Below are the code and all the weights of a small trained network. Each question names an input and a class and asks about switching units off, where a switched-off unit gives its printed mean instead of its output.

import numpy as np


def w(rows, s, z=0):
    codes = np.array(rows[::2]) - 128.0
    scale = np.full(codes.shape[1], s)
    scale[-1] = z or s
    return codes * scale


def norm(h):
    return h / np.sqrt((h * h).mean(-1, keepdims=True) + 1e-5)


def f(y):
    return np.maximum(y, 0)


def log_softmax(a):
    a = a - a.max(-1, keepdims=True)
    return a - np.log(np.exp(a).sum(-1, keepdims=True))


def net(x, mask):
    res = np.array(x, float).reshape(1, 8) / 4 @ E
    u = 0
    for l in range(3):
        y = f(norm(res) @ A[l][:, :-1].T + A[l][:, -1])
        res = res + np.where(mask[u : u + 9], y, B[l][:, -1]) @ B[l][:, :-1]
        u += 9
    return log_softmax(norm(res)[-1] @ U[:, :-1].T + U[:, -1])


A, B = {}, {}
E = w([
[136,133,118,98,90,115,170,138],'x0',
[166,190,65,122,138,70,78,142],'x1',
[192,207,173,72,102,172,106,226],'x2',
[116,85,154,118,136,47,152,178],'x3',
[129,139,190,162,62,102,146,106],'x4',
[130,149,174,170,90,116,100,115],'x5',
[100,99,158,43,108,110,44,80],'x6',
[233,3,61,150,87,177,55,148],'x7',
],0.0049)
A[0] = w([
[143,62,180,127,150,2,143,200,137],'0.n0',
[121,138,89,202,128,127,164,174,4],'0.n1',
[124,67,198,167,237,114,79,180,101],'0.n2',
[180,132,243,101,140,182,141,177,201],'0.n3',
[89,139,36,171,116,129,129,185,164],'0.n4',
[180,47,129,141,61,141,115,165,151],'0.n5',
[99,108,166,2,87,95,32,59,38],'0.n6',
[104,111,139,91,185,85,63,109,149],'0.n7',
[141,140,130,217,180,111,181,160,174],'0.n8',
],0.007,0.003)
B[0] = w([
[118,187,141,73,69,205,114,48,228],'0.n0',
[152,43,187,130,139,179,202,213,165],'0.n1',
[76,174,67,119,69,182,142,119,187],'0.n2',
[157,78,57,76,214,103,127,62,252],'0.n3',
[144,48,187,79,106,201,148,79,207],'0.n4',
[69,158,43,189,144,93,47,94,251],'0.n5',
[168,102,226,193,141,139,130,178,230],'0.n6',
[165,125,255,141,71,117,120,76,207],'0.n7',
[198,86,223,120,138,164,52,102,244],'0.n8',
],0.0066,0.0042)
A[1] = w([
[12,202,154,163,177,144,135,195,69],'1.n0',
[157,208,189,189,31,207,122,85,208],'1.n1',
[44,140,159,93,36,123,70,99,17],'1.n2',
[158,158,103,213,201,141,219,167,94],'1.n3',
[76,216,140,184,172,131,195,171,139],'1.n4',
[127,128,109,191,83,121,190,116,250],'1.n5',
[119,220,129,178,62,180,99,3,211],'1.n6',
[209,111,35,164,57,92,95,155,48],'1.n7',
[92,189,220,83,171,43,191,157,69],'1.n8',
],0.0063,0.0016)
B[1] = w([
[56,110,100,159,255,56,81,125,144],'1.n0',
[153,119,99,95,164,177,114,146,236],'1.n1',
[169,118,98,135,133,116,117,162,178],'1.n2',
[142,60,164,152,123,64,127,164,143],'1.n3',
[81,114,124,137,118,119,42,161,148],'1.n4',
[163,175,144,125,183,152,93,127,154],'1.n5',
[62,131,134,69,148,171,175,125,255],'1.n6',
[77,157,126,116,143,69,99,160,176],'1.n7',
[72,60,61,152,124,91,90,172,186],'1.n8',
],0.0087,0.0071)
A[2] = w([
[84,82,72,72,190,137,133,65,105],'2.n0',
[106,145,90,66,74,141,169,131,253],'2.n1',
[123,164,108,52,208,138,127,50,220],'2.n2',
[154,137,109,120,155,167,161,66,166],'2.n3',
[187,116,214,31,190,168,89,31,160],'2.n4',
[84,116,153,211,114,112,149,27,212],'2.n5',
[146,172,180,136,55,29,117,95,161],'2.n6',
[155,184,121,83,150,90,76,228,156],'2.n7',
[160,109,69,254,142,198,84,156,244],'2.n8',
],0.0074,0.0013)
B[2] = w([
[123,195,73,199,19,184,156,115,224],'2.n0',
[87,147,71,1,164,173,127,122,151],'2.n1',
[117,164,101,151,40,85,162,123,216],'2.n2',
[107,242,113,73,75,168,113,124,166],'2.n3',
[181,169,157,102,152,195,167,139,248],'2.n4',
[228,145,160,144,158,51,188,67,155],'2.n5',
[66,240,155,131,157,80,140,218,131],'2.n6',
[172,166,22,205,128,118,231,134,170],'2.n7',
[67,106,173,103,164,68,128,165,178],'2.n8',
],0.0064,0.011)
U = w([
[77,181,113,77,101,171,111,105,156],'0',
[85,154,115,121,123,164,107,123,253],'1',
[1,85,70,189,158,73,33,99,111],'2',
[125,173,123,165,117,143,146,99,193],'3',
[188,61,248,131,159,125,114,198,115],'4',
[85,164,139,137,54,169,116,155,20],'5',
[177,173,112,177,93,83,188,29,46],'6',
],0.0078,0.0025)

Each question gives the input, the list of numbers given to net, and the class t.
The units are the neurons (one row each of A and B). Each row of codes is followed by its name. A weight is (code - 128) times the scale printed after its matrix; where a second scale follows, it is the last column's (A, B and U).
mask holds one flag per neuron, layer by layer. A switched-off neuron (its flag False) gives its mean, the last column of its row in B, instead of its output. The means were averaged over made-up inputs and are rounded, as every weight is.
A unit's drop is (log p(t) with every unit on - log p(t) with that unit switched off) / (log p(t) with every unit on - log p(t) with every unit switched off).
The circuit of an input: a set's keep is (log p(t) with only the set's units on - log p(t) with every unit switched off) / (log p(t) with every unit on - log p(t) with every unit switched off). Starting from the 12 units with the biggest drops (on a tie, the unit counted first), units are removed one at a time, each time the one whose removal leaves the highest keep (on an exact tie, the one counted first), for as long as the keep stays at least 0.8.
circuit, biggest first: the units of the circuit, biggest drop first
top k neurons: the k neurons with the biggest drops, biggest first
k most important neurons of layer l: the k neurons of layer l with the biggest drops, biggest first
drop of u: that unit's drop, to one decimal
input [-7,-2,-1,3,5,5,8,-4], class 4: circuit, biggest first : 0.n6, 2.n0
input [-2,-6,7,0,-2,-5,4,-1], class 6: top 2 neurons : 0.n3, 1.n6
input [5,-3,-5,-1,3,-2,2,-7], class 2: most important neuron of layer 1 : 1.n8
input [0,3,-8,-3,-2,-7,8,3], class 4: top 2 neurons : 0.n6, 0.n7
input [2,-6,8,-5,8,7,8,-3], class 4: circuit, biggest first : 0.n6, 2.n0
input [-7,6,5,-6,1,-4,8,0], class 4: top 2 neurons : 0.n6, 2.n0
input [7,6,-7,-4,-6,-8,-8,-4], class 4: circuit, biggest first : 1.n3, 0.n1, 0.n0, 0.n8
input [2,-4,-1,-4,-1,-2,-4,-7], class 2: top 2 neurons : 0.n0, 1.n8
input [-3,0,1,4,-4,-2,-1,-7], class 2: 3 most important neurons of layer 1 : 1.n8, 1.n0, 1.n4
input [3,6,7,-3,-1,2,5,-8], class 2: 2 most important neurons of layer 1 : 1.n8, 1.n0
input [-7,0,8,-5,-1,5,-8,0], class 4: 2 most important neurons of layer 0 : 0.n0, 0.n1
input [5,5,-2,-1,6,4,-7,7], class 2: top 3 neurons : 0.n5, 1.n7, 2.n4
input [-1,-2,-8,-5,-1,4,6,5], class 6: top 2 neurons : 2.n5, 1.n8
input [-2,2,-5,-4,-3,6,6,8], class 2: 2 most important neurons of layer 2 : 2.n8, 2.n4
input [-2,0,5,-6,1,-8,-5,8], class 2: top 3 neurons : 0.n5, 0.n0, 2.n4
input [-1,-5,-4,-5,-6,6,8,5], class 4: 2 most important neurons of layer 0 : 0.n6, 0.n0
input [4,-4,5,-4,0,-6,-6,6], class 2: 3 most important neurons of layer 1 : 1.n6, 1.n7, 1.n1
input [-2,2,-6,2,3,-2,-8,8], class 2: most important neuron of layer 1 : 1.n7
input [-6,-2,8,-5,6,-5,-8,2], class 4: 2 most important neurons of layer 2 : 2.n0, 2.n8
input [-1,4,-5,-1,-8,-2,5,-8], class 2: drop of 0.n3 : 0.1
